Below are the code and all the weights of a small trained network. Each question names an input and a class and asks about switching units off, where a switched-off unit gives its printed mean instead of its output.

import numpy as np


def w(rows, s, z=0):
    codes = np.array(rows[::2]) - 128.0
    scale = np.full(codes.shape[1], s)
    scale[-1] = z or s
    return codes * scale


def norm(h):
    return h / np.sqrt((h * h).mean(-1, keepdims=True) + 1e-5)


def f(y):
    return np.maximum(y, 0)


def log_softmax(a):
    a = a - a.max(-1, keepdims=True)
    return a - np.log(np.exp(a).sum(-1, keepdims=True))


def net(x, mask):
    res = np.array(x, float).reshape(1, 8) / 4 @ E
    u = 0
    for l in range(2):
        y = f(norm(res) @ A[l][:, :-1].T + A[l][:, -1])
        res = res + np.where(mask[u : u + 11], y, B[l][:, -1]) @ B[l][:, :-1]
        u += 11
    return log_softmax(norm(res)[-1] @ U[:, :-1].T + U[:, -1])


A, B = {}, {}
E = w([
[126,128,126,129,122,128,131,125,126,127],'x0',
[127,131,128,131,125,125,132,125,131,130],'x1',
[83,146,79,3,78,37,72,209,193,197],'x2',
[125,126,127,123,134,127,133,130,129,126],'x3',
[40,159,45,166,186,167,39,64,86,147],'x4',
[131,130,127,125,127,129,127,130,123,127],'x5',
[103,200,51,213,162,21,141,157,107,12],'x6',
[124,128,130,132,126,127,130,126,131,129],'x7',
],0.0072)
A[0] = w([
[133,94,188,103,147,198,105,86,113,161,112],'0.n0',
[107,167,102,113,105,134,125,126,154,145,97],'0.n1',
[123,69,137,99,75,74,149,227,139,123,88],'0.n2',
[102,199,83,51,102,28,61,208,174,170,16],'0.n3',
[197,126,254,72,98,152,162,155,118,132,138],'0.n4',
[82,146,73,134,116,209,72,52,193,140,71],'0.n5',
[106,223,123,171,138,54,133,176,105,55,154],'0.n6',
[159,172,143,148,137,75,169,169,141,62,3],'0.n7',
[85,127,102,15,43,79,60,146,182,234,65],'0.n8',
[43,141,57,132,162,165,87,75,91,163,149],'0.n9',
[114,120,90,169,140,192,69,66,122,101,114],'0.n10',
],0.0079,0.0044)
B[0] = w([
[130,83,1,120,59,111,186,81,159,129,184],'0.n0',
[84,87,139,137,130,143,163,121,61,111,147],'0.n1',
[205,204,73,112,161,192,155,173,188,137,186],'0.n2',
[107,68,50,123,41,137,153,12,213,102,224],'0.n3',
[34,175,184,214,78,112,203,69,173,115,211],'0.n4',
[165,115,71,60,64,139,135,208,48,73,170],'0.n5',
[182,179,124,143,113,58,81,150,135,126,218],'0.n6',
[176,104,136,100,120,113,135,227,42,176,165],'0.n7',
[137,134,240,153,248,130,115,247,66,149,251],'0.n8',
[71,181,92,117,184,176,97,112,103,174,200],'0.n9',
[200,127,135,109,181,142,200,146,214,137,180],'0.n10',
],0.007,0.011)
A[1] = w([
[14,91,89,88,121,75,11,140,83,206,93],'1.n0',
[146,163,173,194,180,139,94,175,2,122,116],'1.n1',
[113,161,88,179,179,106,49,72,141,107,49],'1.n2',
[113,182,101,158,207,103,70,94,127,125,35],'1.n3',
[200,137,219,130,53,92,163,100,134,87,95],'1.n4',
[83,164,81,82,82,86,103,113,200,41,115],'1.n5',
[167,197,128,186,73,123,112,174,60,137,104],'1.n6',
[159,103,81,81,113,165,124,74,102,132,2],'1.n7',
[131,110,33,139,113,85,159,195,125,66,100],'1.n8',
[157,68,156,162,88,78,161,156,150,128,122],'1.n9',
[128,31,116,112,146,192,98,107,83,145,98],'1.n10',
],0.0092,0.0053)
B[1] = w([
[38,95,183,146,56,97,78,80,77,80,239],'1.n0',
[170,133,231,79,209,104,117,192,91,94,255],'1.n1',
[37,191,209,93,103,151,200,100,221,140,208],'1.n2',
[123,171,202,83,97,148,207,93,244,78,209],'1.n3',
[101,65,96,128,137,109,3,105,51,119,254],'1.n4',
[128,119,83,160,74,176,111,114,143,190,207],'1.n5',
[122,102,125,119,210,162,168,110,91,163,232],'1.n6',
[172,175,2,136,168,131,224,109,124,251,153],'1.n7',
[116,145,77,149,99,128,82,52,120,107,254],'1.n8',
[229,55,129,85,116,124,76,124,141,97,238],'1.n9',
[85,134,41,187,209,77,107,166,3,162,189],'1.n10',
],0.0088,0.0054)
U = w([
[146,38,153,194,37,157,175,19,140,107,170],'0',
[164,82,226,89,129,159,154,224,197,184,98],'1',
[220,115,159,157,187,65,88,130,41,81,161],'2',
[217,139,19,123,57,81,52,150,201,126,132],'3',
[108,140,5,151,175,182,206,79,75,193,177],'4',
[30,101,145,87,176,150,63,201,25,158,106],'5',
[121,244,167,109,216,136,179,87,156,69,4],'6',
[20,184,81,127,59,107,83,44,166,113,163],'7',
],0.016,0.002)

Each question gives the input, the list of numbers given to net, and the class t.
The units are the neurons (one row each of A and B). Each row of codes is followed by its name. A weight is (code - 128) times the scale printed after its matrix; where a second scale follows, it is the last column's (A, B and U).
mask holds one flag per neuron, layer by layer. A switched-off neuron (its flag False) gives its mean, the last column of its row in B, instead of its output. The means were averaged over made-up inputs and are rounded, as every weight is.
A unit's drop is (log p(t) with every unit on - log p(t) with that unit switched off) / (log p(t) with every unit on - log p(t) with every unit switched off).
The circuit of an input: a set's keep is (log p(t) with only the set's units on - log p(t) with every unit switched off) / (log p(t) with every unit on - log p(t) with every unit switched off). Starting from the 12 units with the biggest drops (on a tie, the unit counted first), units are removed one at a time, each time the one whose removal leaves the highest keep (on an exact tie, the one counted first), for as long as the keep stays at least 0.8.
units of the circuit, in order: the units of the circuit, biggest drop first
top k neurons: the k neurons with the biggest drops, biggest first
k most important neurons of layer l: the k neurons of layer l with the biggest drops, biggest first
drop when u is switched off: that unit's drop, to one decimal
input [-4,-7,0,1,-4,1,-5,-7], class 0: units of the circuit, in order => 0.n4
input [-4,-1,0,5,-4,7,-8,-4], class 0: top 3 neurons => 0.n4, 0.n0, 1.n1
input [-3,6,0,-3,-5,1,-2,2], class 0: 2 most important neurons of layer 0 => 0.n4, 0.n8
input [-7,8,-1,-7,3,4,1,-8], class 6: top 2 neurons => 0.n3, 0.n9
input [3,6,0,-3,-8,-3,-6,3], class 0: top 3 neurons => 0.n4, 1.n1, 1.n4
input [1,-2,-7,-3,1,-3,-1,-7], class 4: top 3 neurons => 0.n8, 0.n4, 0.n6
input [-7,-8,4,-7,-4,-2,1,-5], class 3: top 3 neurons => 0.n3, 0.n9, 1.n1
input [8,8,-3,-3,2,-7,1,0], class 6: top 3 neurons => 0.n3, 0.n8, 0.n0
input [-1,4,0,-2,5,-1,-5,5], class 4: top 2 neurons => 0.n0, 0.n10
input [-1,-2,0,-1,6,8,-6,5], class 4: top 3 neurons => 0.n0, 1.n7, 0.n10
input [-2,1,0,3,-1,6,-3,6], class 0: top 2 neurons => 0.n4, 0.n0
input [3,8,-8,6,8,-4,3,2], class 6: drop when 0.n6 is switched off => 0.0
input [-5,2,6,-5,-8,3,2,0], class 3: drop when 0.n3 is switched off => 1.5
input [-1,-2,0,-3,2,-4,-8,-6], class 4: drop when 0.n0 is switched off => 2.1
input [8,-5,2,3,-5,-1,6,-5], class 3: units of the circuit, in order => 0.n8
input [0,4,1,7,0,5,3,7], class 3: drop when 0.n9 is switched off => 0.1
